Below are the code and all the weights of a small trained network. Each question names an input and a class and asks about switching units off, where a switched-off unit gives its printed mean instead of its output.

import numpy as np


def w(rows, s, z=0):
    codes = np.array(rows[::2]) - 128.0
    scale = np.full(codes.shape[1], s)
    scale[-1] = z or s
    return codes * scale


def f(y):
    return np.maximum(y, 0)


def log_softmax(a):
    a = a - a.max(-1, keepdims=True)
    return a - np.log(np.exp(a).sum(-1, keepdims=True))


def net(x, mask):
    res = np.array(x, float).reshape(1, 6) / 4 @ E
    y = f(res @ A[0][:, :-1].T + A[0][:, -1])
    res = res + np.where(mask, y, B[0][:, -1]) @ B[0][:, :-1]
    return log_softmax(res[-1] @ U[:, :-1].T + U[:, -1])


A, B = {}, {}
E = w([
[104,58,130,136,67,95,81,133,109,152,68,133],'x0',
[113,131,3,137,147,122,172,124,146,134,127,158],'x1',
[90,134,133,189,112,106,115,116,161,188,93,107],'x2',
[181,161,115,203,142,156,125,82,144,97,120,90],'x3',
[91,128,155,96,157,166,182,64,138,126,37,144],'x4',
[96,90,146,164,135,138,111,115,123,133,163,118],'x5',
],0.012)
A[0] = w([
[140,125,114,95,157,122,120,123,136,113,150,138,67],'n1',
[110,90,149,120,123,152,108,200,122,136,109,140,56],'n2',
[64,37,179,164,104,119,87,119,123,161,116,133,203],'n3',
[143,162,80,212,157,132,142,66,132,110,130,112,252],'n4',
[113,121,68,127,106,97,97,186,134,161,188,133,176],'n5',
[151,121,168,129,141,155,128,99,126,117,210,118,113],'n6',
[106,113,93,124,102,114,116,199,134,164,125,139,92],'n7',
[178,158,147,102,100,102,74,169,103,117,79,106,189],'n8',
[88,121,147,2,162,152,201,87,118,127,114,151,230],'n9',
[124,154,184,146,138,134,124,156,134,133,185,117,76],'n10',
[128,152,189,149,135,133,128,161,134,129,209,123,122],'n11',
],0.015,0.0029)
B[0] = w([
[140,163,143,155,149,134,147,188,191,113,105,102,156],'n1',
[166,176,182,111,75,129,93,109,139,122,82,105,167],'n2',
[115,49,180,187,109,131,88,224,76,106,148,137,237],'n3',
[166,92,116,193,83,232,211,127,175,153,137,138,231],'n4',
[142,151,135,157,158,155,150,161,35,70,100,127,217],'n5',
[75,162,105,156,184,78,119,167,49,112,154,117,193],'n6',
[167,181,154,65,171,151,178,124,125,94,135,111,183],'n7',
[73,63,140,88,111,126,165,157,165,164,107,159,184],'n8',
[98,94,153,11,184,115,179,130,165,94,44,175,252],'n9',
[101,73,90,106,140,107,78,43,131,154,172,117,181],'n10',
[114,144,74,192,169,103,66,62,92,148,152,102,198],'n11',
],0.013,0.017)
U = w([
[86,80,170,79,109,174,169,152,194,145,60,166,255],'0',
[157,164,123,124,168,186,180,222,90,25,120,121,145],'1',
[73,110,123,211,150,149,72,109,108,149,156,80,91],'2',
[141,228,137,118,94,133,80,140,175,116,111,145,32],'3',
[164,184,67,173,117,199,167,91,164,180,153,89,99],'4',
[96,137,177,89,59,63,49,180,120,161,122,99,83],'5',
[77,199,120,3,203,88,154,83,166,125,86,138,147],'6',
],0.0069,0.0034)

Each question gives the input, the list of numbers given to net, and the class t.
The units are the neurons (one row each of A and B). Each row of codes is followed by its name. A weight is (code - 128) times the scale printed after its matrix; where a second scale follows, it is the last column's (A, B and U).
mask holds one flag per neuron, in row order. A switched-off neuron (its flag False) gives its mean, the last column of its row in B, instead of its output. The means were averaged over made-up inputs and are rounded, as every weight is.
A unit's drop is (log p(t) with every unit on - log p(t) with that unit switched off) / (log p(t) with every unit on - log p(t) with every unit switched off).
The circuit of an input: a set's keep is (log p(t) with only the set's units on - log p(t) with every unit switched off) / (log p(t) with every unit on - log p(t) with every unit switched off). Starting from all 11 units, units are removed one at a time, each time the one whose removal leaves the highest keep (on an exact tie, the one counted first), for as long as the keep stays at least 0.8.
circuit, biggest first: the units of the circuit, biggest drop first
unit that matters most: the unit with the biggest drop
k most important neurons: the k neurons with the biggest drops, biggest first
drop of u: that unit's drop, to one decimal
input [-4,-3,-5,8,8,1], class 0: 3 most important neurons : n4; n9; n5
input [3,-6,1,-4,-8,4], class 2: circuit, biggest first : n11
input [-1,6,3,-1,7,-8], class 6: 2 most important neurons : n3; n9
input [8,-7,4,7,-3,4], class 5: circuit, biggest first : n8; n3
input [2,6,3,4,-1,7], class 4: 2 most important neurons : n4; n9
input [-8,-3,-1,6,2,-3], class 4: circuit, biggest first : n4; n3
input [-6,7,-1,3,1,-5], class 0: 3 most important neurons : n11; n9; n5
input [4,2,-2,7,-3,0], class 4: 3 most important neurons : n9; n3; n4
input [-5,0,-4,5,8,3], class 0: 2 most important neurons : n4; n9
input [4,6,-2,4,-2,-3], class 4: 4 most important neurons : n9; n3; n4; n6
input [8,-4,-8,-2,-7,-2], class 5: 4 most important neurons : n8; n4; n2; n9
input [8,6,-5,-3,8,0], class 6: 2 most important neurons : n4; n9
input [-4,-4,7,-8,1,1], class 5: 2 most important neurons : n4; n3
input [-8,4,7,6,-3,8], class 4: circuit, biggest first : n4
input [2,7,-7,5,2,-4], class 0: circuit, biggest first : n5; n6
input [5,-3,0,3,-8,4], class 2: 2 most important neurons : n11; n9
input [-2,0,1,-1,6,-6], class 6: 3 most important neurons : n3; n4; n9
input [3,-2,-6,-5,-3,5], class 5: 3 most important neurons : n4; n2; n9
input [1,-8,-6,1,7,-3], class 6: circuit, biggest first : n4; n9
input [4,-5,2,6,-7,-7], class 0: unit that matters most : n8
input [2,2,7,8,5,-6], class 4: drop of n9 : 0.2
input [6,4,-6,6,6,-7], class 0: drop of n7 : 0.0
input [-1,7,8,6,6,7], class 4: drop of n9 : 0.1
